Below are the code and all the weights of a small trained network. Each question names an input and a class and asks about switching units off, where a switched-off unit gives its printed mean instead of its output.

import numpy as np


def w(rows, s, z=0):
    codes = np.array(rows[::2]) - 128.0
    scale = np.full(codes.shape[1], s)
    scale[-1] = z or s
    return codes * scale


def f(y):
    return y / 2 * (1 + np.tanh(0.7978845608 * (y + 0.044715 * y**3)))


def log_softmax(a):
    a = a - a.max(-1, keepdims=True)
    return a - np.log(np.exp(a).sum(-1, keepdims=True))


def net(x, mask):
    res = np.array(x, float).reshape(1, 5) / 4 @ E
    y = f(res @ A[0][:, :-1].T + A[0][:, -1])
    res = res + np.where(mask, y, B[0][:, -1]) @ B[0][:, :-1]
    return log_softmax(res[-1] @ U[:, :-1].T + U[:, -1])


A, B = {}, {}
E = w([
[70,141,67,115,193],'x0',
[242,141,40,79,117],'x1',
[78,120,77,113,194],'x2',
[182,26,64,2,156],'x3',
[75,211,116,42,91],'x4',
],0.0077)
A[0] = w([
[158,173,181,129,105,168],'neuron 1',
[159,179,77,107,209,138],'neuron 2',
[103,79,135,177,48,144],'neuron 3',
[137,111,105,161,151,139],'neuron 4',
[108,112,139,162,207,131],'neuron 5',
[106,83,121,79,137,164],'neuron 6',
[248,106,140,154,146,168],'neuron 7',
[82,161,114,96,184,204],'neuron 8',
[138,164,132,171,111,218],'neuron 9',
[98,123,161,107,160,135],'neuron 10',
[130,85,141,142,127,145],'neuron 11',
[169,50,97,113,122,117],'neuron 12',
[186,135,186,185,41,252],'neuron 13',
[52,144,182,177,71,188],'neuron 14',
[123,141,103,107,190,184],'neuron 15',
[115,65,153,161,150,115],'neuron 16',
[148,129,135,125,79,186],'neuron 17',
[125,60,115,106,184,182],'neuron 18',
[126,60,168,135,115,148],'neuron 19',
[118,208,93,74,150,194],'neuron 20',
[155,121,113,173,157,135],'neuron 21',
[141,72,121,67,107,170],'neuron 22',
],0.013,0.0042)
B[0] = w([
[46,220,96,225,73,183],'neuron 1',
[148,140,150,104,155,174],'neuron 2',
[117,157,76,136,48,176],'neuron 3',
[167,58,213,97,113,142],'neuron 4',
[149,40,169,108,120,165],'neuron 5',
[120,151,2,107,109,166],'neuron 6',
[137,108,183,185,73,199],'neuron 7',
[159,136,51,19,246,181],'neuron 8',
[83,155,136,158,154,189],'neuron 9',
[201,169,106,75,162,147],'neuron 10',
[94,78,123,102,94,144],'neuron 11',
[187,104,124,151,79,179],'neuron 12',
[43,237,157,250,109,251],'neuron 13',
[91,186,115,140,203,247],'neuron 14',
[204,62,93,64,183,164],'neuron 15',
[133,92,181,169,168,160],'neuron 16',
[82,166,85,171,83,161],'neuron 17',
[158,23,106,61,109,181],'neuron 18',
[144,150,86,160,17,161],'neuron 19',
[70,160,63,123,216,189],'neuron 20',
[225,74,182,160,136,149],'neuron 21',
[118,152,35,130,126,183],'neuron 22',
],0.0066,0.012)
U = w([
[156,122,247,191,168,83],'0',
[75,158,105,10,254,199],'1',
[134,100,104,107,63,2],'2',
[7,225,123,213,52,206],'3',
],0.0085,0.0017)

Each question gives the input, the list of numbers given to net, and the class t.
The units are the neurons (one row each of A and B). Each row of codes is followed by its name. A weight is (code - 128) times the scale printed after its matrix; where a second scale follows, it is the last column's (A, B and U).
mask holds one flag per neuron, in row order. A switched-off neuron (its flag False) gives its mean, the last column of its row in B, instead of its output. The means were averaged over made-up inputs and are rounded, as every weight is.
A unit's drop is (log p(t) with every unit on - log p(t) with that unit switched off) / (log p(t) with every unit on - log p(t) with every unit switched off).
The circuit of an input: a set's keep is (log p(t) with only the set's units on - log p(t) with every unit switched off) / (log p(t) with every unit on - log p(t) with every unit switched off). Starting from the 12 units with the biggest drops (on a tie, the unit counted first), units are removed one at a time, each time the one whose removal leaves the highest keep (on an exact tie, the one counted first), for as long as the keep stays at least 0.8.
units of the circuit, in order: the units of the circuit, biggest drop first
unit that matters most: the unit with the biggest drop
k most important neurons: the k neurons with the biggest drops, biggest first
drop when u is switched off: that unit's drop, to one decimal
input [-5,-4,5,1,-6], class 0: units of the circuit, in order => (neuron 16; neuron 1)
input [6,1,-1,-8,5], class 1: 2 most important neurons => (neuron 8; neuron 13)
input [-3,0,-3,5,-4], class 2: units of the circuit, in order => (neuron 18; neuron 14)
input [2,-2,7,4,-7], class 2: units of the circuit, in order => (neuron 14; neuron 12; neuron 18)
input [-2,-1,2,2,-4], class 2: units of the circuit, in order => (neuron 13; neuron 14)
input [2,-2,-3,0,-4], class 0: unit that matters most => neuron 1
input [-3,-8,6,0,-3], class 0: 2 most important neurons => (neuron 16; neuron 20)
input [-3,3,-3,7,4], class 2: drop when neuron 14 is switched off => 0.2
input [-3,8,2,-1,-3], class 0: drop when neuron 21 is switched off => 0.1
input [3,-6,2,3,-3], class 1: drop when neuron 7 is switched off => 0.1
input [4,-8,1,-2,-4], class 0: drop when neuron 20 is switched off => 0.2
